Below are the code and all the weights of a small trained network. Each question names an input and a class and asks about switching units off, where a switched-off unit gives its printed mean instead of its output.

import numpy as np


def w(rows, s, z=0):
    codes = np.array(rows[::2]) - 128.0
    scale = np.full(codes.shape[1], s)
    scale[-1] = z or s
    return codes * scale


def f(y):
    return np.maximum(y, 0)


def log_softmax(a):
    a = a - a.max(-1, keepdims=True)
    return a - np.log(np.exp(a).sum(-1, keepdims=True))


def net(x, mask):
    res = np.array(x, float).reshape(1, 5) / 4 @ E
    y = f(res @ A[0][:, :-1].T + A[0][:, -1])
    res = res + np.where(mask, y, B[0][:, -1]) @ B[0][:, :-1]
    return log_softmax(res[-1] @ U[:, :-1].T + U[:, -1])


A, B = {}, {}
E = w([
[235,165,165],'x0',
[78,121,235],'x1',
[153,2,142],'x2',
[128,128,127],'x3',
[128,129,128],'x4',
],0.011)
A[0] = w([
[160,63,159,7],'N1',
[93,104,169,27],'N2',
[161,96,100,128],'N3',
[109,117,159,59],'N4',
[138,105,106,137],'N5',
[145,157,181,101],'N6',
[251,138,164,2],'N7',
[121,166,166,110],'N8',
[110,117,157,59],'N9',
[162,54,158,163],'N10',
[107,120,171,162],'N11',
[79,200,96,135],'N12',
[190,202,227,130],'N13',
[160,102,97,67],'N14',
[142,91,92,142],'N15',
[103,95,88,138],'N16',
[99,116,185,188],'N17',
[137,167,153,118],'N18',
[77,158,144,41],'N19',
[78,134,122,88],'N20',
[151,131,71,177],'N21',
[161,141,67,69],'N22',
[79,115,218,94],'N23',
[248,136,160,180],'N24',
[163,52,157,22],'N25',
[154,51,63,144],'N26',
[105,186,112,134],'N27',
[128,96,80,128],'N28',
[158,132,58,186],'N29',
[168,147,63,89],'N30',
[163,54,158,183],'N31',
],0.019,0.0088)
B[0] = w([
[206,73,68,169],'N1',
[69,166,107,153],'N2',
[128,119,176,172],'N3',
[92,144,108,143],'N4',
[126,124,156,158],'N5',
[142,124,189,171],'N6',
[6,197,54,204],'N7',
[141,103,174,166],'N8',
[91,149,120,142],'N9',
[61,176,105,218],'N10',
[163,100,111,180],'N11',
[103,137,38,201],'N12',
[157,106,255,245],'N13',
[105,137,152,154],'N14',
[125,124,176,176],'N15',
[100,144,168,178],'N16',
[191,92,115,202],'N17',
[143,111,163,165],'N18',
[178,102,140,155],'N19',
[156,128,90,157],'N20',
[82,154,113,191],'N21',
[184,100,81,171],'N22',
[108,147,19,206],'N23',
[220,84,41,250],'N24',
[199,87,47,182],'N25',
[132,134,225,219],'N26',
[106,138,55,182],'N27',
[110,129,175,173],'N28',
[72,158,97,205],'N29',
[179,102,61,182],'N30',
[49,165,148,224],'N31',
],0.038,0.016)
U = w([
[68,171,112,5],'0',
[191,102,98,139],'1',
[146,117,247,220],'2',
],0.014,0.0014)

Each question gives the input, the list of numbers given to net, and the class t.
The units are the neurons (one row each of A and B). Each row of codes is followed by its name. A weight is (code - 128) times the scale printed after its matrix; where a second scale follows, it is the last column's (A, B and U).
mask holds one flag per neuron, in row order. A switched-off neuron (its flag False) gives its mean, the last column of its row in B, instead of its output. The means were averaged over made-up inputs and are rounded, as every weight is.
A unit's drop is (log p(t) with every unit on - log p(t) with that unit switched off) / (log p(t) with every unit on - log p(t) with every unit switched off).
The circuit of an input: a set's keep is (log p(t) with only the set's units on - log p(t) with every unit switched off) / (log p(t) with every unit on - log p(t) with every unit switched off). Starting from the 12 units with the biggest drops (on a tie, the unit counted first), units are removed one at a time, each time the one whose removal leaves the highest keep (on an exact tie, the one counted first), for as long as the keep stays at least 0.8.
units of the circuit, in order: the units of the circuit, biggest drop first
top k neurons: the k neurons with the biggest drops, biggest first
drop when u is switched off: that unit's drop, to one decimal
input [7,1,-5,-7,8], class 2: units of the circuit, in order	N13
input [1,-6,-7,6,-8], class 1: top 3 neurons	N30, N7, N22
input [4,0,-5,-2,5], class 1: top 3 neurons	N26, N24, N12
input [-3,3,-2,6,5], class 1: top 2 neurons	N7, N31
input [5,-7,1,1,-8], class 0: top 2 neurons	N7, N29
input [-5,1,-8,-6,3], class 1: top 2 neurons	N7, N31
input [6,-5,1,8,7], class 0: top 3 neurons	N7, N29, N17
input [-1,7,0,-2,-2], class 1: top 3 neurons	N23, N17, N7
input [-5,-7,1,-5,2], class 2: top 3 neurons	N26, N7, N23
input [-8,2,-2,-1,1], class 1: top 3 neurons	N7, N31, N10
input [1,5,3,4,-6], class 1: top 3 neurons	N7, N17, N29
input [4,-1,8,2,2], class 0: top 3 neurons	N31, N10, N7
input [8,0,5,-4,5], class 0: top 3 neurons	N7, N31, N10
input [-1,-7,5,1,-6], class 2: units of the circuit, in order	N26
input [7,8,0,-6,8], class 2: drop when N6 is switched off	0.5
input [-4,3,-8,8,4], class 1: drop when N4 is switched off	0.0
input [-1,5,8,3,6], class 0: drop when N24 is switched off	3.4
